array([[ 1.44, -3.28,  4.05,  2.68],
       [ 0.96, -2.39,  3.70,  2.31],
       [ 1.26, -2.98,  5.30,  2.93]])
:
array([[ 1.44, -3.28],
       [ 0.96, -2.39]])

array([[-1.82, -1.30, -1.21,  0.14, -0.56],
       [ 1.49, -0.61, -0.72, -1.54,  1.34],
       [-2.70, -2.14, -0.92,  0.73, -1.96],
       [ 0.63,  0.85, -0.78, -0.67,  1.93],
       [-2.63,  0.85,  5.88, -2.30,  3.84]])
:
array([[-1.82, -1.30],
       [ 1.49, -0.61]])

array([[3.40, 2.90, 4.24],
       [1.71, 5.16, 0.34]])
:
array([[3.40, 2.90],
       [1.71, 5.16]])

array([[ 6.59, -4.78],
       [-4.97,  4.58],
       [ 4.30,  1.79],
       [-2.54,  1.28],
       [-0.06, -1.16]])
:
array([[ 6.59, -4.78],
       [-4.97,  4.58]])

array([[-6.30, -1.70,  5.06],
       [-2.52,  3.44,  1.91]])
:
array([[-6.30, -1.70],
       [-2.52,  3.44]])

array([[ 0.72, -5.57, -1.84,  0.89],
       [ 3.47, -0.99, -0.08, -2.57],
       [-3.66,  2.70,  2.69,  1.89],
       [ 5.34, -2.57, -1.85,  1.16]])
:
array([[ 0.72, -5.57],
       [ 3.47, -0.99]])

array([[-1.57,  3.95,  1.70],
       [-0.15, -0.45, -2.11],
       [ 1.32,  0.31, -4.71]])
:
array([[-1.57,  3.95],
       [-0.15, -0.45]])

array([[-4.84, -2.46,  3.28],
       [-1.26, -5.90,  5.60],
       [ 3.34, -0.15, -3.35]])
:
array([[-4.84, -2.46],
       [-1.26, -5.90]])

array([[-1.76,  2.19,  1.21,  0.96,  0.15],
       [-2.10,  3.79,  1.44,  1.15,  0.26],
       [-2.84,  6.13,  1.96,  1.55,  0.42],
       [-2.12,  3.89,  1.46,  1.16,  0.27],
       [-1.99,  3.24,  1.37,  1.09,  0.22]])
:
array([[-1.76,  2.19],
       [-2.10,  3.79]])
